Below is a small trained network, with its code and all its weights. Each question gives an input and a class and asks what happens when units are switched off, that is, made to give their printed mean instead of their output.

import numpy as np


def w(rows, s, z=0):
    codes = np.array(rows[::2]) - 128.0
    scale = np.full(codes.shape[1], s)
    scale[-1] = z or s
    return codes * scale


def f(y):
    return y / 2 * (1 + np.tanh(0.7978845608 * (y + 0.044715 * y**3)))


def log_softmax(a):
    a = a - a.max(-1, keepdims=True)
    return a - np.log(np.exp(a).sum(-1, keepdims=True))


def net(x, mask):
    res = np.array(x, float).reshape(1, 5) / 4 @ E
    y = f(res @ A[0][:, :-1].T + A[0][:, -1])
    res = res + np.where(mask, y, B[0][:, -1]) @ B[0][:, :-1]
    return log_softmax(res[-1] @ U[:, :-1].T + U[:, -1])


A, B = {}, {}
E = w([
[48,176,55,215,150,146,118,242],'x0',
[248,138,249,110,210,152,130,238],'x1',
[60,211,183,74,182,93,1,61],'x2',
[183,171,87,94,43,91,148,157],'x3',
[117,91,97,78,70,205,84,134],'x4',
],0.009)
A[0] = w([
[67,128,7,199,119,161,205,163,86],'N1',
[75,175,111,106,112,133,70,150,72],'N2',
[86,104,62,119,105,70,124,19,81],'N3',
[151,49,129,114,109,90,173,44,2],'N4',
[140,181,183,87,100,95,86,128,104],'N5',
[76,200,90,141,165,145,105,213,89],'N6',
[203,42,91,126,147,172,214,168,108],'N7',
],0.011,0.0051)
B[0] = w([
[245,83,74,8,238,123,124,35,240],'N1',
[97,79,128,206,103,116,175,165,168],'N2',
[118,142,187,222,101,133,131,242,225],'N3',
[88,178,98,240,118,106,80,195,190],'N4',
[119,74,160,124,182,200,128,104,178],'N5',
[150,150,134,192,2,90,107,158,195],'N6',
[10,174,118,205,39,110,76,146,246],'N7',
],0.0076,0.014)
U = w([
[79,144,57,223,123,123,94,202,51],'0',
[71,168,253,168,54,140,105,174,83],'1',
[186,114,147,1,204,152,106,84,248],'2',
],0.0086,0.0015)

Each question gives the input, the list of numbers given to net, and the class t.
The units are the neurons (one row each of A and B). Each row of codes is followed by its name. A weight is (code - 128) times the scale printed after its matrix; where a second scale follows, it is the last column's (A, B and U).
mask holds one flag per neuron, in row order. A switched-off neuron (its flag False) gives its mean, the last column of its row in B, instead of its output. The means were averaged over made-up inputs and are rounded, as every weight is.
A unit's drop is (log p(t) with every unit on - log p(t) with that unit switched off) / (log p(t) with every unit on - log p(t) with every unit switched off).
The circuit of an input: a set's keep is (log p(t) with only the set's units on - log p(t) with every unit switched off) / (log p(t) with every unit on - log p(t) with every unit switched off). Starting from all 7 units, units are removed one at a time, each time the one whose removal leaves the highest keep (on an exact tie, the one counted first), for as long as the keep stays at least 0.8.
circuit, biggest first: the units of the circuit, biggest drop first
k most important neurons: the k neurons with the biggest drops, biggest first
drop of u: that unit's drop, to one decimal
input [4,-7,-4,8,-5], class 2: most important neuron	(N1)
input [0,-7,6,4,-6], class 1: circuit, biggest first	(N3; N1)
input [8,7,4,2,-2], class 1: circuit, biggest first	(N6; N1)
input [6,5,3,7,2], class 1: circuit, biggest first	(N1; N6)
input [-1,-8,4,0,2], class 1: 3 most important neurons	(N3; N1; N4)
input [4,-6,0,-8,2], class 2: 2 most important neurons	(N1; N7)
input [4,-6,0,5,-2], class 2: 3 most important neurons	(N1; N7; N4)
input [6,0,-1,-1,8], class 2: drop of N2	0.0
input [7,-1,-6,-5,1], class 2: drop of N1	1.1
input [3,-7,-2,-3,3], class 2: drop of N3	0.0
input [-5,7,3,5,2], class 2: drop of N7	0.1
